Below are the code and all the weights of a small trained network. Each question names an input and a target symbol and asks about switching units off, where a switched-off unit gives its printed mean instead of its output.

import numpy as np


def w(rows, s, z=0):
    codes = np.array(rows[::2]) - 128.0
    scale = np.full(codes.shape[1], s)
    scale[-1] = z or s
    return codes * scale


def f(y):
    return np.maximum(y, 0)


def softmax(a):
    e = np.exp(a - a.max(-1, keepdims=True))
    return e / e.sum(-1, keepdims=True)


def log_softmax(a):
    a = a - a.max(-1, keepdims=True)
    return a - np.log(np.exp(a).sum(-1, keepdims=True))


def net(x, mask):
    ids = ['αβγζηθλμφ'.index(c) for c in x.split()]
    T = len(ids)
    res = E[ids] + P[:T]
    r = res
    for j in range(3):
        rows = slice(3 * j, 3 * j + 3)
        q, k, v = (r @ M[0][rows].T for M in (Q, K, V))
        z = softmax(np.where(np.tri(T) > 0, q @ k.T / 3**0.5, -1e9)) @ v
        o = O[0][rows]
        res = res + np.where(mask[j], z, o[:, -1]) @ o[:, :-1]
    y = f(res @ A[0][:, :-1].T + A[0][:, -1])
    res = res + np.where(mask[3:7], y, B[0][:, -1]) @ B[0][:, :-1]
    return log_softmax(res[-1] @ U[:, :-1].T + U[:, -1])


Q, K, V, O, A, B = {}, {}, {}, {}, {}, {}
E = w([
[176,105,144,103],'α',
[144,119,109,138],'β',
[135,86,173,104],'γ',
[99,113,124,161],'ζ',
[190,184,131,92],'η',
[253,92,85,174],'θ',
[109,142,198,151],'λ',
[155,202,154,127],'μ',
[99,166,136,172],'φ',
],0.028)
P = w([
[254,60,123,94],'0',
[217,53,227,160],'1',
[204,73,237,191],'2',
[189,100,209,185],'3',
[167,134,196,177],'4',
[156,173,174,171],'5',
[144,210,154,171],'6',
[135,216,149,163],'7',
[123,219,147,158],'8',
],0.0062)
Q[0] = w([
[68,110,91,130],'head 1',
[57,151,74,163],'head 1',
[136,173,213,251],'head 1',
[105,135,32,75],'head 2',
[159,142,148,105],'head 2',
[224,66,34,175],'head 2',
[114,70,126,154],'head 3',
[174,166,192,80],'head 3',
[127,137,79,114],'head 3',
],0.014)
K[0] = w([
[111,115,189,35],'head 1',
[64,113,120,25],'head 1',
[67,245,134,170],'head 1',
[88,57,116,61],'head 2',
[116,126,117,167],'head 2',
[8,194,159,45],'head 2',
[178,135,143,129],'head 3',
[36,195,163,35],'head 3',
[143,81,131,72],'head 3',
],0.014)
V[0] = w([
[140,190,68,131],'head 1',
[6,196,75,162],'head 1',
[194,200,194,45],'head 1',
[67,113,158,158],'head 2',
[167,155,110,193],'head 2',
[101,176,144,122],'head 2',
[136,97,129,41],'head 3',
[197,149,68,171],'head 3',
[141,156,28,56],'head 3',
],0.012)
O[0] = w([
[211,80,108,142,129],'head 1',
[122,171,111,254,6],'head 1',
[209,182,189,103,195],'head 1',
[74,81,183,153,73],'head 2',
[57,123,72,145,190],'head 2',
[210,153,178,191,97],'head 2',
[167,110,97,69,110],'head 3',
[217,204,131,227,153],'head 3',
[131,146,79,124,34],'head 3',
],0.0085,0.012)
A[0] = w([
[82,176,76,59,3],'neuron 1',
[221,177,239,180,243],'neuron 2',
[99,1,114,133,187],'neuron 3',
[183,198,238,234,48],'neuron 4',
],0.0089,0.0067)
B[0] = w([
[228,230,142,77,143],'neuron 1',
[75,224,97,133,251],'neuron 2',
[47,71,24,183,167],'neuron 3',
[181,1,166,165,208],'neuron 4',
],0.0097,0.022)
U = w([
[144,73,210,58,217],'α',
[211,155,211,119,177],'β',
[147,149,41,66,53],'γ',
[195,57,159,189,102],'ζ',
[209,124,209,46,2],'η',
[231,83,58,111,116],'θ',
[1,200,232,78,144],'λ',
[102,233,113,82,143],'μ',
[73,158,76,125,163],'φ',
],0.0085,0.0089)

Each question gives the input, a string of symbols that net reads in full, and the target symbol t.
The units are the heads (3 rows each of Q, K, V and O) and the neurons (one row each of A and B). Each row of codes is followed by its name. A weight is (code - 128) times the scale printed after its matrix; where a second scale follows, it is the last column's (O, A, B and U).
mask holds one flag per unit, heads first, then neurons. A switched-off unit (its flag False) gives its mean, the last column of its rows in O or B, instead of its output. The means were averaged over made-up inputs and are rounded, as every weight is.
A unit's drop is (log p(t) with every unit on - log p(t) with that unit switched off) / (log p(t) with every unit on - log p(t) with every unit switched off).
The circuit of an input: a set's keep is (log p(t) with only the set's units on - log p(t) with every unit switched off) / (log p(t) with every unit on - log p(t) with every unit switched off). Starting from all 7 units, units are removed one at a time, each time the one whose removal leaves the highest keep (on an exact tie, the one counted first), for as long as the keep stays at least 0.8.
circuit, biggest first: the units of the circuit, biggest drop first
unit that matters most: the unit with the biggest drop
k most important neurons: the k neurons with the biggest drops, biggest first
which heads matter: for each layer, one digit per head in row order, 1 if its drop is at least 0.15 and else 0, layers parted by /
input β η β ζ α θ α η, target η: 3 most important neurons -> (neuron 2; neuron 3; neuron 1)
input γ β α μ α γ λ α η, target λ: which heads matter -> 001
input β φ γ λ, target ζ: circuit, biggest first -> (head 1; neuron 4)
input η μ λ β, target β: unit that matters most -> head 2
input ζ β ζ β φ μ, target ζ: which heads matter -> 100
input γ β η β λ α, target λ: circuit, biggest first -> (neuron 4; head 3)
input φ α ζ, target ζ: circuit, biggest first -> (head 1; neuron 2)
input α γ β ζ φ φ η, target ζ: circuit, biggest first -> (head 1; neuron 4; head 2)
input β α α η η, target μ: 2 most important neurons -> (neuron 2; neuron 4)
input ζ λ φ, target ζ: circuit, biggest first -> (neuron 4; head 1; head 2)
input θ γ γ φ β η, target η: circuit, biggest first -> (head 1; neuron 1)
input η μ γ μ μ β α, target β: circuit, biggest first -> (head 1; head 2)
input β γ ζ ζ μ λ, target β: circuit, biggest first -> (neuron 4; head 1; neuron 2)
input μ γ ζ μ, target β: circuit, biggest first -> (neuron 4; neuron 2; head 1; head 2)
input γ γ α ζ λ θ α, target α: circuit, biggest first -> (head 1; head 3)
input γ β α μ, target β: circuit, biggest first -> (head 1)
input γ α β γ μ α η ζ α, target μ: which heads matter -> 000
input φ ζ φ β, target ζ: 2 most important neurons -> (neuron 4; neuron 2)
input β φ β θ α β β γ, target γ: which heads matter -> 110
input η β μ λ, target β: which heads matter -> 110
input η γ α ζ α φ μ μ, target ζ: 2 most important neurons -> (neuron 4; neuron 1)
input ζ ζ ζ α β, target φ: which heads matter -> 100
